Below are the code and all the weights of a small trained network. Each question names an input and a target symbol and asks about switching units off, where a switched-off unit gives its printed mean instead of its output.

import numpy as np


def w(rows, s, z=0):
    codes = np.array(rows[::2]) - 128.0
    scale = np.full(codes.shape[1], s)
    scale[-1] = z or s
    return codes * scale


def norm(h):
    return h / np.sqrt((h * h).mean(-1, keepdims=True) + 1e-5)


def f(y):
    return y / 2 * (1 + np.tanh(0.7978845608 * (y + 0.044715 * y**3)))


def softmax(a):
    e = np.exp(a - a.max(-1, keepdims=True))
    return e / e.sum(-1, keepdims=True)


def log_softmax(a):
    a = a - a.max(-1, keepdims=True)
    return a - np.log(np.exp(a).sum(-1, keepdims=True))


def net(x, mask):
    ids = ['ΓΘΞΦεζημψ'.index(c) for c in x.split()]
    T = len(ids)
    res = E[ids] + P[:T]
    r = norm(res)
    for j in range(2):
        rows = slice(4 * j, 4 * j + 4)
        q, k, v = (r @ M[0][rows].T for M in (Q, K, V))
        z = softmax(np.where(np.tri(T) > 0, q @ k.T / 4**0.5, -1e9)) @ v
        o = O[0][rows]
        res = res + np.where(mask[j], z, o[:, -1]) @ o[:, :-1]
    y = f(norm(res) @ A[0][:, :-1].T + A[0][:, -1])
    res = res + np.where(mask[2:26], y, B[0][:, -1]) @ B[0][:, :-1]
    return log_softmax(norm(res)[-1] @ U[:, :-1].T + U[:, -1])


Q, K, V, O, A, B = {}, {}, {}, {}, {}, {}
E = w([
[84,133,125,105,193,48,192],'Γ',
[201,177,116,119,166,105,110],'Θ',
[250,98,173,100,109,100,109],'Ξ',
[182,121,150,155,56,108,158],'Φ',
[132,173,31,144,90,125,140],'ε',
[189,85,65,127,123,154,149],'ζ',
[154,235,120,96,86,85,96],'η',
[68,160,155,204,122,190,123],'μ',
[93,102,136,192,237,78,43],'ψ',
],0.017)
P = w([
[198,191,122,155,122,137,186],'0',
[170,167,115,247,143,69,125],'1',
[170,164,119,127,119,155,172],'2',
[143,123,93,194,111,83,121],'3',
[152,141,118,99,111,164,162],'4',
[124,94,90,163,87,95,111],'5',
[131,130,135,85,108,162,162],'6',
[84,63,90,133,67,98,102],'7',
[113,116,145,58,107,165,162],'8',
[44,52,116,94,51,97,80],'9',
[91,109,160,39,114,163,167],'10',
],0.011)
Q[0] = w([
[140,93,92,107,136,123,188],'H0',
[173,135,124,153,82,173,109],'H0',
[139,116,70,172,108,115,47],'H0',
[148,178,116,8,72,176,229],'H0',
[146,38,61,120,150,184,161],'H1',
[162,177,79,230,109,33,79],'H1',
[137,220,69,10,177,157,137],'H1',
[253,117,174,59,178,98,131],'H1',
],0.015)
K[0] = w([
[89,81,118,132,162,158,159],'H0',
[114,63,146,110,73,144,101],'H0',
[180,125,61,122,87,132,104],'H0',
[3,92,162,119,159,126,124],'H0',
[153,37,47,171,200,167,157],'H1',
[195,221,99,158,115,111,134],'H1',
[72,150,65,78,236,121,87],'H1',
[205,80,215,80,222,94,86],'H1',
],0.016)
V[0] = w([
[133,73,109,189,179,38,125],'H0',
[78,137,145,57,167,45,239],'H0',
[134,106,91,49,160,3,154],'H0',
[144,137,127,60,70,94,199],'H0',
[166,184,104,194,214,184,208],'H1',
[196,148,157,168,134,201,163],'H1',
[117,78,120,89,182,98,128],'H1',
[147,150,126,143,122,180,107],'H1',
],0.0069)
O[0] = w([
[145,126,66,211,130,78,88,208],'H0',
[154,154,29,139,2,162,38,72],'H0',
[148,85,72,130,108,2,91,198],'H0',
[29,35,136,82,174,88,128,218],'H0',
[98,53,138,29,57,124,84,252],'H1',
[67,130,111,69,122,136,77,253],'H1',
[196,177,107,195,67,167,104,14],'H1',
[115,119,141,101,132,116,133,170],'H1',
],0.0059,0.003)
A[0] = w([
[131,103,131,124,144,166,142,65],'N0',
[116,135,117,91,148,130,135,140],'N1',
[105,111,106,157,102,115,108,105],'N2',
[125,120,115,150,126,132,137,114],'N3',
[123,129,185,118,96,170,148,50],'N4',
[128,180,166,121,159,241,137,33],'N5',
[155,129,143,147,153,169,109,110],'N6',
[133,122,127,118,90,104,124,158],'N7',
[87,128,124,181,210,110,127,167],'N8',
[126,153,144,119,147,169,146,130],'N9',
[106,128,134,166,82,85,54,148],'N10',
[94,180,156,98,121,150,125,2],'N11',
[70,103,137,107,129,124,100,124],'N12',
[91,110,165,185,202,122,57,127],'N13',
[144,141,113,129,148,121,90,136],'N14',
[133,98,144,139,122,121,134,128],'N15',
[148,137,130,112,183,133,121,61],'N16',
[146,160,112,158,104,155,106,134],'N17',
[105,98,115,152,84,119,59,109],'N18',
[172,170,113,254,159,120,158,100],'N19',
[155,95,134,169,86,131,85,149],'N20',
[107,135,129,151,102,212,141,67],'N21',
[113,172,136,136,115,219,148,78],'N22',
[138,153,122,124,77,143,123,124],'N23',
],0.02,0.0082)
B[0] = w([
[150,138,124,97,108,147,125,141],'N0',
[111,142,146,167,137,150,124,187],'N1',
[134,116,124,121,117,115,78,186],'N2',
[134,128,141,113,119,118,118,132],'N3',
[131,103,152,183,95,106,145,149],'N4',
[167,186,112,215,144,203,105,165],'N5',
[142,153,122,143,116,84,134,126],'N6',
[110,130,116,160,127,133,102,248],'N7',
[177,148,168,128,191,110,192,183],'N8',
[147,127,93,135,116,142,106,145],'N9',
[143,77,73,114,114,136,106,254],'N10',
[159,164,110,100,70,113,138,145],'N11',
[166,131,113,155,145,115,139,191],'N12',
[143,110,69,121,179,59,182,170],'N13',
[99,92,129,140,119,123,130,164],'N14',
[139,142,106,121,101,133,104,159],'N15',
[96,130,147,139,141,131,101,125],'N16',
[130,91,121,133,165,94,116,151],'N17',
[126,113,81,127,116,69,86,215],'N18',
[141,142,172,112,250,83,238,207],'N19',
[104,141,100,131,142,105,120,207],'N20',
[164,158,127,117,143,112,108,143],'N21',
[165,131,113,183,139,137,81,155],'N22',
[124,113,119,153,147,108,139,169],'N23',
],0.016,0.0071)
U = w([
[177,136,121,120,232,51,205,135],'Γ',
[136,83,42,137,98,67,55,159],'Θ',
[110,68,202,186,45,99,185,121],'Ξ',
[212,196,117,212,139,191,102,152],'Φ',
[121,253,130,64,66,66,151,128],'ε',
[231,114,236,63,117,90,61,91],'ζ',
[15,162,42,186,142,157,201,2],'η',
[171,89,108,35,117,218,174,136],'μ',
[62,136,197,116,190,147,61,159],'ψ',
],0.0069,0.0033)

Each question gives the input, a string of symbols that net reads in full, and the target symbol t.
The units are the heads (4 rows each of Q, K, V and O) and the neurons (one row each of A and B). Each row of codes is followed by its name. A weight is (code - 128) times the scale printed after its matrix; where a second scale follows, it is the last column's (O, A, B and U).
mask holds one flag per unit, heads first, then neurons. A switched-off unit (its flag False) gives its mean, the last column of its rows in O or B, instead of its output. The means were averaged over made-up inputs and are rounded, as every weight is.
A unit's drop is (log p(t) with every unit on - log p(t) with that unit switched off) / (log p(t) with every unit on - log p(t) with every unit switched off).
The circuit of an input: a set's keep is (log p(t) with only the set's units on - log p(t) with every unit switched off) / (log p(t) with every unit on - log p(t) with every unit switched off). Starting from the 12 units with the biggest drops (on a tie, the unit counted first), units are removed one at a time, each time the one whose removal leaves the highest keep (on an exact tie, the one counted first), for as long as the keep stays at least 0.8.
circuit, biggest first: the units of the circuit, biggest drop first
most important unit: the unit with the biggest drop
top k neurons: the k neurons with the biggest drops, biggest first
which heads matter: for each layer, one digit per head in row order, 1 if its drop is at least 0.15 and else 0, layers parted by /
drop of u: that unit's drop, to one decimal
input ζ ζ ζ Φ μ ζ ε η Θ, target Φ: which heads matter	10
input ψ Θ Φ ζ Θ ε, target Γ: which heads matter	11
input ζ ζ η Θ ζ μ, target Γ: circuit, biggest first	N8
input ζ Φ Θ η Ξ η Φ η ζ η Φ, target Ξ: which heads matter	00
input Φ η ζ ζ ζ ζ ε Φ ζ μ, target Γ: which heads matter	11
input μ Θ η Γ ζ η ζ ζ ζ ζ μ, target Φ: which heads matter	00
input ζ ε ε η η Γ ζ Ξ η Θ, target Γ: which heads matter	11
input ε Φ ζ ζ ε ε ε η η Θ, target Γ: which heads matter	01
input ζ Θ ζ ζ Φ ζ μ ε ζ, target Φ: which heads matter	10
input ε η ε Γ η ζ η Φ, target Γ: which heads matter	01
input ζ Γ Θ Φ, target Γ: which heads matter	11
input ψ ψ ε Φ Θ η η ζ, target Γ: circuit, biggest first	H1, H0, N19
input Φ ζ η Ξ Φ, target Ξ: which heads matter	10
input ζ Γ ζ η ε ζ ζ ζ Θ, target Θ: most important unit	H0
input μ μ ε, target Φ: circuit, biggest first	H0, N5
input η ε μ ψ ε ζ, target Γ: top 2 neurons	N19, N10
input Φ Θ ζ η ψ Θ Γ Ξ Ξ, target Θ: drop of H0	1.2
input ζ η ζ η ζ Γ ζ ψ, target Γ: drop of N8	0.4
input Θ Φ ζ ζ ψ η, target Γ: drop of N10	0.0
input η ε Ξ, target ζ: most important unit	N19
input ζ Φ ζ ζ ζ Θ η ζ Θ ψ, target Γ: top 2 neurons	N8, N13
